Each row is followed by its class.
[10,-215,82,88,115,-56,-79,209,69,9,-215,71,-120,-39,-182,-74,42,-14,432,2,-164,135,165,-81,122,-91,-107,162,-30,240,-149,-212,-246,-147,-41,258,79,91,-89,119,-31,2,-108]
Z
[-25,392,-110,-578,11,142,-100,149,-305,321,261,-724,196,188,-300,125,60,74,-164,-131,-3,316,-78,-388,64,135,-195,-661,102,-355,-65,-5,-1,308,405,213,-404,-206,29,156,123,-7,-20]
C
[-109,208,-15,65,-126,182,-74,121,-110,240,54,-257,9,99,-123,-108,125,-71,-78,-304,-146,55,28,10,-107,161,-193,-569,340,31,239,-16,-261,83,14,-155,57,-62,-7,136,29,-7,-21]
U
[-4,155,25,33,226,-244,-184,4,-101,135,137,5,-104,0,-219,93,-49,20,-41,-107,11,-94,-26,15,-61,52,-225,78,-209,-155,43,137,69,105,25,14,14,-71,-96,7,40,-30,-62]
W
[-78,3,70,10,-82,-100,-137,146,-186,376,-7,-75,-96,7,14,123,-102,-19,137,-88,-45,157,-9,-16,-45,-52,-114,-181,25,-132,91,-78,31,-155,83,-245,4,-153,-125,126,152,34,-18]
R
[-170,47,58,24,265,-285,-233,96,84,-71,-200,127,-195,158,-207,-264,119,-241,475,28,-322,124,211,-23,252,-110,-221,386,-244,18,-117,247,-336,-179,-68,319,167,80,-86,-60,360,-65,-147]
N
[-170,11,-121,137,40,-116,-138,63,26,411,-55,-28,-149,-82,-72,288,-43,-88,48,89,-45,240,170,38,159,39,-266,10,-133,-94,-3,163,-106,-143,-9,1,-76,-42,-75,11,-212,-240,-84]
L
[-77,2,-76,72,-104,-119,-89,8,116,-72,-153,-68,154,-3,-173,23,-108,-22,-53,-36,-39,49,-13,-137,80,-203,-166,128,-176,200,-46,-31,37,-149,-168,271,-12,16,-147,-12,100,-73,75]
B
[14,14,276,-18,-45,-231,123,-198,16,140,-220,44,64,-142,20,78,37,18,-88,-223,-171,76,17,-150,38,-246,65,66,-178,-51,102,-53,-210,-96,105,-88,35,-194,-136,-49,182,-39,-41]
Z
[22,43,60,-89,-230,301,-177,-136,-116,119,-48,-31,-259,-28,78,-130,-72,-153,56,40,76,-69,-54,-1,-46,-116,-87,-106,195,44,36,-119,-73,-81,-177,-31,-25,-95,61,129,121,5,257]
Z
[-139,218,-5,-132,-122,-270,-98,-108,-204,295,244,-318,166,84,-121,282,-102,-149,-248,-253,-23,140,-4,-303,2,-33,-253,-152,-287,-107,303,366,384,35,89,-119,58,-308,-247,77,246,-222,-4]
Z
[-147,203,24,-82,-64,255,-53,-74,-101,239,82,-204,-91,117,-96,63,10,-187,-195,-46,110,150,17,-111,-9,124,-149,-258,106,-60,182,68,127,253,-154,111,-22,-110,52,65,-19,-135,141]
U
[-65,-186,84,-30,-10,-185,-122,66,-63,308,-197,161,-340,-90,-49,-88,-22,-8,263,68,-194,196,161,-18,69,-53,-79,45,13,-53,-86,-154,-228,-144,-33,-15,138,-96,37,34,-12,33,7]
W
[0,126,33,102,100,29,10,-84,-64,249,45,-176,-99,68,-48,171,7,-76,-226,-141,20,-23,2,115,-74,114,-177,-35,-93,-166,179,29,121,112,-58,0,131,-119,66,-49,34,-5,-80]
C
[-41,120,55,128,-90,-152,-81,96,-73,-15,-136,-7,149,-35,-39,-115,113,-53,42,-111,-154,-39,7,-79,-35,34,-156,-60,89,43,206,-87,-51,40,98,-45,171,11,-169,123,168,97,50]
Y
[-11,141,26,-45,160,-140,-127,-3,-17,201,-80,10,20,70,-179,-106,-39,57,21,-10,-33,-76,44,207,-38,28,-140,-3,-139,-143,-5,182,-121,45,78,-79,-192,72,-53,-70,75,-10,-123]
F
[-12,-210,44,-1,-135,7,-46,7,11,-204,-92,-59,102,-149,103,-51,-66,-64,177,-199,-13,-75,-170,-266,-38,-85,16,183,184,80,250,-182,68,-251,-50,178,186,77,-194,137,35,-56,145]
B
[-42,-54,-112,64,255,-104,-275,251,-174,249,-93,217,184,150,-310,-243,18,163,-14,-85,-113,-102,74,256,-63,137,-204,-59,-104,-11,8,17,-209,126,-17,35,-155,206,-153,-96,-37,86,-43]
B
[-4,97,72,-149,-211,68,116,-323,-198,404,-602,121,-480,-18,71,-222,-58,12,41,656,-158,250,452,-187,231,-167,-88,-279,264,82,-578,-122,-400,-10,125,-54,-198,-288,0,-31,-57,-38,-3]
F
[-60,110,214,-169,-221,-105,-37,-49,0,133,-56,-55,-80,-133,-42,-1,123,100,-12,-114,-121,94,-147,-319,49,-131,24,-157,138,9,120,-230,-13,-7,187,81,-170,-174,-20,214,-26,-159,100]
H
[3,73,101,24,-86,-142,101,-26,283,-143,-137,74,53,-96,-28,40,140,49,16,59,-116,-104,-130,-272,227,9,59,119,50,-18,80,-51,-40,-20,134,193,-250,-9,62,52,-62,-96,127]
U
[-65,153,-82,107,378,48,-72,109,-251,372,116,-230,-39,115,-499,-15,104,-118,-88,-177,-126,158,480,246,-246,360,-263,-295,107,-67,-41,150,-588,587,-163,-98,85,-51,-30,-41,-422,-141,-137]
L
[14,-104,43,-44,-8,-39,47,61,-1,59,-112,170,16,-14,-157,-76,44,40,59,-72,-106,67,3,-167,45,-25,136,-37,84,139,-11,-246,-137,-1,-105,1,-101,-45,-45,132,-107,-78,86]
H
[8,-25,82,-65,53,-34,-131,-51,-111,315,-158,83,-46,33,-182,-132,-17,81,-153,32,18,-68,-90,95,58,-69,-91,43,-9,-172,18,-46,-65,59,-111,62,-131,-15,12,54,-163,-50,139]
Y
[-11,177,-49,50,19,-136,-24,3,-127,119,79,-49,58,32,-104,4,41,-33,-51,-97,-175,84,140,46,-21,145,-174,-180,-219,-17,-36,130,-29,45,66,-66,147,-63,-23,-67,154,-3,-115]
C
[-25,-213,46,8,-258,11,47,25,21,70,-54,56,-85,-72,173,-280,-105,44,55,53,13,-70,-6,40,-180,-57,124,-239,352,73,117,-196,11,-62,3,-127,168,-7,-70,28,101,125,6]
F
[-35,-70,40,-61,23,-150,25,-100,22,240,-131,8,-105,104,-150,-253,-172,41,67,112,-60,-33,111,8,-154,-16,-60,-113,-30,24,-14,-132,186,-44,45,-2,156,-17,-38,-44,131,6,-113]
R
[-67,32,113,-227,-262,-46,-153,55,-148,349,-245,-206,-70,-170,-3,107,16,122,142,-65,-201,324,0,49,153,-130,-141,-161,-81,-78,-143,-47,-385,-267,108,-167,-56,-188,-37,41,45,7,-69]
R
[-147,56,-92,11,76,171,-139,212,81,103,53,-133,-96,133,-190,142,51,4,56,-161,88,52,-168,-58,50,210,-151,-215,181,-68,106,52,104,4,-194,90,-90,72,46,141,-170,-1,-48]
F
[-11,33,59,-45,168,-235,-17,89,23,186,-193,40,4,112,-260,-186,-28,-18,161,-4,-229,75,160,-23,44,-84,-111,50,-93,-5,-112,19,-185,8,32,62,-30,25,-11,-26,81,34,-30]
U
[-30,145,94,-91,8,-58,0,-54,1,56,-6,-60,-28,-50,-45,127,104,0,-19,-27,-56,90,11,-235,131,21,33,-6,5,-103,50,-7,-71,56,126,83,-117,-112,-4,55,-87,-122,52]
N
[-36,61,123,55,304,37,-312,24,-243,312,135,-197,-40,-18,-131,296,113,-77,111,-91,145,111,-100,373,-149,213,-329,28,-273,-479,174,271,56,78,-14,-88,314,100,-80,88,-253,-1,-14]
D
[-73,85,74,132,82,-324,69,282,-193,-159,36,275,223,-151,-117,-9,66,139,191,-132,-196,154,36,-64,60,-53,127,42,116,64,-95,-81,-298,84,74,-232,-81,39,-134,198,-144,-85,82]
H
[26,128,237,-162,-321,262,-277,-118,-130,583,-165,-551,-798,-125,151,146,352,89,-82,384,212,287,13,116,-108,-103,-184,-330,56,-496,1,-78,-6,98,312,-160,-116,-217,253,263,-43,-96,193]
W
[44,-114,-163,108,-85,211,174,273,296,-324,50,24,211,-229,26,-47,248,136,188,-19,-82,-43,-374,-73,231,410,83,-43,327,-145,-41,-45,-302,-188,-66,210,-126,215,155,177,-410,88,198]
C
[8,-38,-17,-102,-22,-94,-64,223,-83,-107,101,-120,114,47,-241,-9,-88,182,17,-107,48,-8,-85,-156,-79,81,-28,-197,198,29,-66,-111,166,69,19,27,179,60,12,121,-236,118,-22]
Y
[57,-10,32,-138,-139,-159,-77,-71,-180,-25,-79,69,82,-169,35,26,18,28,144,-173,-98,58,-137,-75,95,-41,-48,126,-160,16,175,9,91,-280,109,-91,-63,-106,-105,92,235,-129,-16]
Z
[102,67,-73,-213,25,-191,66,-27,-198,363,-44,60,323,93,-184,-348,-91,152,-16,96,-46,-94,-130,352,24,127,-55,-389,-22,26,79,-20,195,92,80,-318,-143,-64,-185,50,166,118,-230]
U
[-24,-68,68,129,69,62,-109,-97,28,264,-100,125,-104,133,-78,-66,-152,-215,74,14,-91,28,301,295,-183,132,-116,-72,-27,22,-29,167,-374,-29,-154,-123,220,-131,-96,-308,-7,126,-163]
T
[-130,141,38,-184,-173,166,35,-189,188,-93,25,77,76,103,-160,-105,209,-159,-83,-135,-220,125,-73,-308,215,43,19,-182,-301,329,97,118,292,-115,-97,309,-75,19,144,-94,204,-173,43]
N
[-173,220,-264,175,-166,298,16,98,-17,316,-295,-165,-41,41,242,72,-340,-154,-256,-88,204,139,108,118,65,22,-228,-90,261,-70,127,100,-210,-187,-345,-299,-180,77,57,-16,311,124,111]
H
[-141,115,93,-35,-132,106,-144,-74,-138,438,-102,-81,-262,139,28,25,-142,-227,-91,31,178,142,134,-123,-77,-19,-81,-174,232,-115,169,-19,148,163,-84,-219,-145,-150,17,146,69,-95,66]
L
[-177,126,216,95,-295,118,-71,-12,168,89,-56,1,-11,-13,85,-129,-26,-239,178,-31,-139,105,163,-125,-120,-50,1,-263,267,341,145,-50,-115,104,19,-80,-88,-153,-156,-58,268,116,63]
W
[125,-157,99,170,125,-395,211,-357,198,-127,276,138,-12,44,-137,-150,-114,100,-29,-353,-319,-208,-179,165,-178,113,30,-64,-475,10,155,-71,670,-52,57,112,486,-37,195,-199,-35,-64,-363]
C
[-21,-195,198,-92,-168,-131,-93,-22,-54,312,2,53,-159,-134,2,-4,-75,-41,350,-167,-332,182,40,173,-209,64,-12,-328,20,-53,143,-347,-202,-211,110,-243,467,-196,-3,-75,-37,157,-115]
H
[-159,-150,-94,397,-528,328,108,311,-6,211,-59,-542,-86,-129,258,-24,-6,-142,-233,-273,-393,160,40,-135,-183,142,-164,-327,355,-130,212,-429,-596,79,-125,2,47,-200,150,100,102,86,432]
D
[-85,110,93,-22,-4,-16,-52,-90,-62,226,-164,46,-77,-27,-68,110,41,-126,2,-113,-159,141,86,-136,170,-56,-68,51,-92,-32,108,-42,-106,-90,-4,-9,-100,-43,62,56,40,-165,73]
L
[41,-246,9,11,253,-471,10,66,94,-65,11,58,-243,21,-39,55,-240,10,177,-60,143,-152,-29,-157,1,-127,-61,376,-101,-114,58,6,352,-111,-23,64,178,79,32,121,65,-18,-233]
U
[-102,61,-91,203,123,-58,189,115,-32,223,-154,-278,-17,144,85,40,-175,64,-130,-17,-43,180,272,167,-10,63,-152,-56,32,-131,-167,107,-198,0,-118,-86,207,59,106,-80,37,117,-158]
H
[6,143,150,78,247,-48,127,-179,-115,286,52,-294,93,37,-3,118,-41,-111,41,-208,-32,127,112,406,-251,85,-195,-149,71,-203,120,152,-221,43,173,-211,118,-152,-25,-98,-106,67,-373]
B
[-16,-9,10,47,-61,-65,111,-3,79,-66,-126,4,203,-62,49,-53,82,81,-53,-83,-163,8,-44,-61,86,4,33,-14,-13,59,45,-59,-193,-112,94,70,-67,-24,-51,-49,76,67,-64]
N
[41,163,31,-74,365,310,-8,-90,648,-102,-538,393,-102,258,-279,-690,212,-237,-20,111,182,-495,-101,-380,89,109,133,198,570,22,135,53,-143,402,-319,570,-632,311,-79,-143,184,118,203]
L
[85,9,155,11,235,-203,-640,-51,-656,576,-100,-192,51,176,-261,99,22,-120,19,-190,-66,82,373,448,-338,86,-537,76,-699,-198,178,154,119,365,-195,-54,641,61,-217,-38,3,81,69]
U
[-148,91,-96,-16,86,110,-93,35,69,0,-43,-96,-93,228,-34,-127,-29,-14,-86,106,152,-44,25,-78,-53,-19,-85,13,134,44,-27,90,147,118,-62,212,-156,88,24,45,70,-69,-33]
T
[-63,75,-140,250,65,-11,120,56,120,-19,-157,-31,213,-61,65,-207,-115,-125,57,-106,-88,-105,179,130,-90,28,-157,-69,185,172,174,4,-165,-20,-38,1,149,198,-171,-140,270,124,-115]
R
[62,42,73,-341,42,83,-203,-42,-167,21,118,90,242,-64,-425,-153,361,278,-121,-72,-5,-112,-416,-214,-21,49,102,-284,-5,19,247,-278,332,334,133,253,-183,-15,-268,249,-190,-94,285]
C
[-78,-213,14,-43,223,-343,151,9,188,217,15,-24,-111,91,-89,-23,-19,135,56,339,34,-46,131,-2,96,-32,105,-32,2,-273,-143,81,-67,18,130,39,63,14,-1,-32,-127,-82,-170]
R
[-324,66,-12,-40,-12,-240,-474,288,-319,870,-441,-151,-385,38,-283,60,-67,230,35,-563,-219,352,18,-196,78,-78,-392,-224,-14,-142,341,-327,-49,-25,-68,-193,-391,-154,-155,332,191,-271,-113]
R
[33,-78,207,-280,-66,-191,39,-53,-91,-41,27,-32,126,-218,-95,86,145,211,50,-210,-122,81,-163,-160,-41,-105,127,-72,-55,87,36,-224,-43,-85,93,54,194,-97,-80,117,-134,-63,-45]
H
[5,44,163,-35,27,-55,-10,-69,-71,194,-44,-182,-61,-16,133,84,-242,142,-121,42,294,30,20,224,-238,-139,-28,-26,113,-237,-54,79,3,-3,171,-263,120,-45,-83,-64,-36,194,-183]
B
[-1,-160,4,-50,-19,-105,-83,-37,-96,287,-375,64,-366,5,75,2,-91,-70,30,249,76,124,314,-157,2,-256,16,143,82,-113,-69,-68,-78,-84,0,-79,-65,-20,24,8,44,-129,119]
T
[-90,113,72,-12,-36,120,-147,28,-56,212,-66,-27,-127,54,63,52,-53,30,-68,86,157,41,56,-85,22,-2,-48,-60,74,-28,-27,33,37,87,15,-3,-212,-16,-60,60,6,-35,56]
Y
[-72,11,151,-208,134,165,199,-99,65,183,214,-42,179,89,-223,144,32,-98,-80,-228,-26,177,-47,-125,38,131,189,-251,51,75,171,-72,33,57,19,48,17,-135,32,-29,-206,-104,-154]
W
[-13,-256,48,193,311,-405,326,25,198,74,-278,70,-48,73,-128,43,-278,-13,276,8,-151,74,340,12,-65,-38,116,259,39,66,-183,-170,-126,-210,-42,-136,303,45,36,-105,-185,-47,-419]
L
[65,-188,208,-144,-106,-263,48,-181,-2,-164,47,226,-160,-201,92,-19,-159,7,376,30,-130,-16,-48,-97,-84,-155,139,112,-67,250,-108,-168,213,-323,166,-81,268,-171,-95,-23,89,5,-256]
L
[2,-26,-1,-103,-61,-33,-16,-60,-52,61,-15,33,-51,-25,88,-73,35,38,-101,-48,-29,-91,-182,-2,-1,44,-40,35,-161,-64,155,-11,232,-26,53,6,12,-1,21,14,144,-47,-8]
U
[-125,-45,-152,146,378,64,-214,-41,-54,291,-95,41,-103,280,-111,-221,149,-207,3,183,-89,82,415,506,-7,-9,-227,164,-215,-78,0,361,-407,144,-112,112,67,116,-24,-227,85,0,-93]
N
[-59,301,-113,47,-6,-155,4,110,59,23,-168,44,-10,-11,-100,66,-13,-55,-20,215,6,51,34,-356,299,-142,-114,125,3,-79,-140,85,-26,-46,200,14,-402,15,-105,168,105,-194,133]
R
[-26,57,-30,60,257,-174,100,168,47,102,-76,136,77,-90,-291,240,67,157,11,-78,-24,263,217,-127,153,4,151,10,101,5,-210,-132,-315,126,-86,-10,2,46,7,110,-527,-128,-8]
L
[-99,53,-62,72,222,-60,-97,261,-15,110,-42,-130,-125,101,-131,40,97,33,94,-146,-59,54,-29,-151,-10,52,-157,-25,113,-133,111,-111,5,81,115,116,-107,80,-10,209,-29,-43,-65]
T
[-120,-53,20,44,-188,-344,-86,95,-150,176,-107,-67,-74,-30,90,39,-280,-61,42,-40,34,39,20,-137,-81,-164,-160,108,-38,-35,182,-10,323,-134,83,-267,67,-18,-101,148,188,-152,-46]
U
[2,79,252,-50,30,-58,-259,119,-265,332,-105,40,19,14,-205,155,76,91,57,-145,-30,109,-62,82,120,6,-132,3,-197,-89,86,6,4,-102,3,-105,97,-43,-132,103,27,29,-16]
C
[155,-299,-66,518,-291,-296,-7,222,313,-121,-97,16,-541,-284,529,57,-806,-285,561,433,273,-202,417,-41,-357,1,-115,293,899,-116,-47,-353,-96,-138,115,-166,373,-80,-19,-92,-176,331,-17]
H
[-74,51,108,-345,-43,185,-176,-57,-439,580,18,-274,-210,136,-64,267,-100,42,-35,-54,249,321,-94,83,7,96,-195,-444,36,-285,8,117,250,-166,-91,-335,60,-166,140,205,-95,79,-93]
Y
[-47,-17,48,96,8,-114,33,-76,64,-31,-138,86,75,-94,49,-36,111,27,-15,-45,-171,-28,89,94,-122,12,-6,44,-53,30,88,-5,-180,9,64,-48,194,45,-32,-96,-54,35,-15]
T
[81,-145,266,-322,-206,84,151,-253,192,73,-73,1,-91,-31,102,-166,-217,28,13,130,179,-52,-97,-108,-103,-300,329,25,23,167,74,-273,397,-195,81,76,47,-49,-16,-21,230,2,-31]
F
[22,5,59,194,-134,81,95,-42,151,-3,1,-141,19,-148,54,-112,59,-88,141,-202,-327,-9,-9,11,-129,131,-12,-178,139,69,218,-243,-205,-86,90,98,201,-99,-80,-81,-16,-8,3]
N
[69,-83,38,39,152,43,-123,225,-52,214,-112,-138,-259,-46,-98,160,-68,135,145,-60,174,190,81,69,-73,74,-46,-51,140,-206,-108,-168,-136,-1,-63,-54,159,15,0,112,-168,131,-77]
D
[46,296,-46,-44,-97,-83,-64,74,-352,67,18,-105,167,-17,-85,73,19,-83,-111,-251,-41,132,-109,-232,177,-172,-125,-206,54,-41,164,-27,83,-111,145,-174,-141,-111,-111,259,324,-62,92]
W
[-30,198,-85,38,-260,-121,-216,-238,-43,315,-196,147,-139,158,-70,-158,-34,-104,-295,204,-20,-69,124,31,117,-93,-166,-243,-31,137,3,186,92,122,-129,-3,-294,-349,-188,-173,258,-209,-61]
T
[-15,-75,-60,-147,152,211,0,-128,93,97,-74,86,-214,176,-17,-252,151,-53,52,187,63,-94,76,-77,11,153,117,-84,260,25,26,-111,132,156,-147,271,-50,72,163,26,-28,-88,84]
D
[-105,251,99,-65,245,141,-163,-65,-113,447,-261,-86,-201,228,-17,85,99,-73,-167,64,165,18,58,31,241,-47,-190,126,-110,-233,75,216,-56,118,-82,106,-390,14,-25,77,229,-106,-35]
F
[-49,-238,56,-56,22,168,90,-176,-31,590,-218,-30,-263,77,-91,-271,-36,40,-109,93,-55,87,285,420,-308,16,28,-245,71,61,22,-36,-73,1,-378,-132,400,-15,81,-202,-113,62,29]
F
[294,400,54,192,-5,-119,-20,99,165,-495,-176,191,781,-181,-455,15,284,380,-208,-392,-207,-293,-569,-222,446,-21,-109,-3,-62,122,81,-152,-236,-105,259,330,-651,97,-167,226,-91,202,178]
Y
[-7,11,-74,109,-12,-5,-302,114,-33,99,-171,71,-72,51,-187,-233,64,0,128,41,-177,-81,114,237,-21,56,-300,-149,-122,128,-111,33,-223,34,-89,21,53,130,-103,-105,81,127,-32]
B
[-177,299,20,56,-4,111,-172,123,-56,157,-39,-79,88,39,-53,228,191,-4,-53,-135,-10,111,-69,-175,220,64,-165,-206,11,-37,128,93,-67,1,72,-91,-215,84,-60,258,28,-10,69]
L
[32,27,36,-61,-185,-131,-74,16,-107,-115,81,-69,69,-222,-69,166,-41,-69,92,-132,-63,159,-158,-198,47,-123,-118,50,-139,-28,-12,-36,57,-234,127,-7,125,-57,-49,191,-65,-71,50]
L
[-272,-89,-163,-148,-153,54,-202,206,116,-54,128,-37,123,59,-182,-219,237,-1,47,293,96,60,42,-208,71,160,-61,-410,463,-12,228,16,-38,135,198,335,140,196,-116,88,-161,-66,146]
B
[50,13,-67,-241,-277,128,26,-146,23,53,191,-34,-44,65,63,-184,-189,98,-228,131,306,-151,-178,-182,-92,-122,197,-339,254,56,5,5,471,-55,4,-83,-37,-78,-46,77,41,-114,91]
Z
[-111,-66,13,-67,-85,-79,-135,135,-141,138,26,-67,-59,15,-5,53,35,8,126,-26,-154,172,56,79,70,-61,-89,-56,-124,100,25,40,-108,-108,77,-63,56,-131,-107,9,178,-52,-123]
U
[-54,27,137,-260,-69,235,-188,-232,-64,170,-97,-22,-11,55,-43,-394,144,-72,-10,-45,-80,-128,-182,43,-147,-125,-8,-134,92,57,271,-155,101,192,29,195,-114,-56,-155,-11,224,-44,137]
R
[31,-188,164,-154,-76,-44,-346,97,-249,386,-188,156,-126,-119,-216,-65,82,-58,242,-122,-135,154,-34,-9,-46,-95,-53,-29,-21,-80,94,-205,-265,-99,-46,-166,-56,-85,-129,162,-128,-58,187]
W
[17,-54,-143,151,41,-93,86,81,-56,196,-88,-21,33,267,101,-255,-231,-41,-210,41,79,-146,143,128,-112,-75,-17,6,131,-122,-28,86,17,-80,-79,-71,-11,24,36,-138,329,55,-83]
R
